Below is a small trained network, with its code and all its weights. Each question gives an input and a class and asks what happens when units are switched off, that is, made to give their printed mean instead of their output.

import numpy as np


def w(rows, s, z=0):
    codes = np.array(rows[::2]) - 128.0
    scale = np.full(codes.shape[1], s)
    scale[-1] = z or s
    return codes * scale


def f(y):
    return y / 2 * (1 + np.tanh(0.7978845608 * (y + 0.044715 * y**3)))


def log_softmax(a):
    a = a - a.max(-1, keepdims=True)
    return a - np.log(np.exp(a).sum(-1, keepdims=True))


def net(x, mask):
    res = np.array(x, float).reshape(1, 8) / 4 @ E
    y = f(res @ A[0][:, :-1].T + A[0][:, -1])
    res = res + np.where(mask, y, B[0][:, -1]) @ B[0][:, :-1]
    return log_softmax(res[-1] @ U[:, :-1].T + U[:, -1])


A, B = {}, {}
E = w([
[36,191,130,82,249,123,93],'x0',
[168,176,89,67,118,194,172],'x1',
[86,181,34,230,81,69,204],'x2',
[114,38,74,52,123,159,148],'x3',
[218,197,62,156,106,181,224],'x4',
[155,139,58,46,170,27,145],'x5',
[154,124,166,72,46,110,105],'x6',
[204,139,135,161,254,65,80],'x7',
],0.0091)
A[0] = w([
[56,210,100,175,114,159,136,156],'n0',
[200,184,180,89,97,191,153,186],'n1',
[145,150,122,77,40,66,112,135],'n2',
[194,190,123,156,182,100,88,151],'n3',
[162,117,109,88,106,227,140,133],'n4',
[88,130,116,110,97,149,147,183],'n5',
[159,89,37,177,161,141,118,139],'n6',
[84,126,185,41,170,131,107,158],'n7',
[196,110,137,54,118,103,155,254],'n8',
[116,145,126,119,121,199,202,134],'n9',
[123,145,78,138,98,62,126,184],'n10',
[120,108,76,200,254,59,153,145],'n11',
[116,40,150,168,83,147,148,137],'n12',
[144,88,124,130,60,180,109,172],'n13',
[147,143,101,112,93,66,115,103],'n14',
[49,150,112,188,68,137,126,189],'n15',
[125,68,125,182,104,58,36,206],'n16',
[150,107,110,88,68,184,129,115],'n17',
[139,90,129,91,66,154,166,157],'n18',
],0.012,0.0061)
B[0] = w([
[60,165,145,179,119,77,105,211],'n0',
[189,165,118,209,153,155,126,236],'n1',
[172,83,62,142,168,71,199,203],'n2',
[187,200,177,146,171,163,162,221],'n3',
[201,133,52,159,93,155,66,218],'n4',
[96,124,87,135,86,125,85,184],'n5',
[117,133,152,61,74,172,154,182],'n6',
[112,107,104,106,190,134,56,231],'n7',
[182,150,90,117,147,117,112,231],'n8',
[95,150,107,153,68,143,82,203],'n9',
[125,127,132,110,124,80,143,202],'n10',
[104,194,199,10,102,133,170,247],'n11',
[84,84,139,150,106,170,143,217],'n12',
[166,81,115,153,88,172,151,225],'n13',
[150,117,112,124,139,93,162,169],'n14',
[64,102,143,170,111,114,148,224],'n15',
[123,72,163,106,175,122,172,233],'n16',
[148,117,84,138,65,158,131,213],'n17',
[165,92,82,166,107,118,92,225],'n18',
],0.011,0.013)
U = w([
[125,78,117,29,243,127,16,250],'0',
[217,185,171,192,188,180,129,89],'1',
[195,101,58,156,62,202,90,152],'2',
[118,7,180,163,106,198,152,37],'3',
[185,90,74,112,140,27,174,191],'4',
[29,166,135,185,104,47,135,110],'5',
[151,172,193,49,129,143,189,61],'6',
],0.011,0.0013)

Each question gives the input, the list of numbers given to net, and the class t.
The units are the neurons (one row each of A and B). Each row of codes is followed by its name. A weight is (code - 128) times the scale printed after its matrix; where a second scale follows, it is the last column's (A, B and U).
mask holds one flag per neuron, in row order. A switched-off neuron (its flag False) gives its mean, the last column of its row in B, instead of its output. The means were averaged over made-up inputs and are rounded, as every weight is.
A unit's drop is (log p(t) with every unit on - log p(t) with that unit switched off) / (log p(t) with every unit on - log p(t) with every unit switched off).
The circuit of an input: a set's keep is (log p(t) with only the set's units on - log p(t) with every unit switched off) / (log p(t) with every unit on - log p(t) with every unit switched off). Starting from the 12 units with the biggest drops (on a tie, the unit counted first), units are removed one at a time, each time the one whose removal leaves the highest keep (on an exact tie, the one counted first), for as long as the keep stays at least 0.8.
circuit, biggest first: the units of the circuit, biggest drop first
most important unit: the unit with the biggest drop
k most important neurons: the k neurons with the biggest drops, biggest first
drop of u: that unit's drop, to one decimal
input [-4,-4,3,-6,-5,-4,-4,-4], class 5: most important unit => n0
input [-1,8,8,4,4,-1,-2,5], class 6: 2 most important neurons => [n11, n6]
input [7,8,-1,-7,-5,7,-5,-8], class 0: 2 most important neurons => [n7, n15]
input [1,-6,-1,-3,2,-7,0,-7], class 3: 2 most important neurons => [n13, n12]
input [-2,-8,-6,-6,-8,1,-8,6], class 6: 2 most important neurons => [n11, n3]
input [2,-2,-5,8,7,-3,-3,8], class 6: 2 most important neurons => [n11, n6]
input [-8,-8,-5,-5,1,2,1,0], class 3: 2 most important neurons => [n12, n16]
input [7,-7,5,8,-3,8,-3,-4], class 0: 2 most important neurons => [n7, n3]
input [-7,-2,-2,2,-1,-6,6,4], class 3: 4 most important neurons => [n16, n12, n9, n5]
input [2,-3,5,8,3,-2,-8,-8], class 5: 2 most important neurons => [n0, n15]
input [-1,-5,-5,1,-3,-4,1,2], class 0: 3 most important neurons => [n7, n15, n17]
input [4,-1,-1,-1,6,1,-5,4], class 6: drop of n11 => 0.1
input [-6,7,-7,0,-2,7,5,7], class 1: drop of n3 => 0.4
input [6,6,8,-3,7,-5,-2,-7], class 5: circuit, biggest first => [n0]
input [-7,-7,-7,6,-2,-7,6,-1], class 2: drop of n4 => 2.1
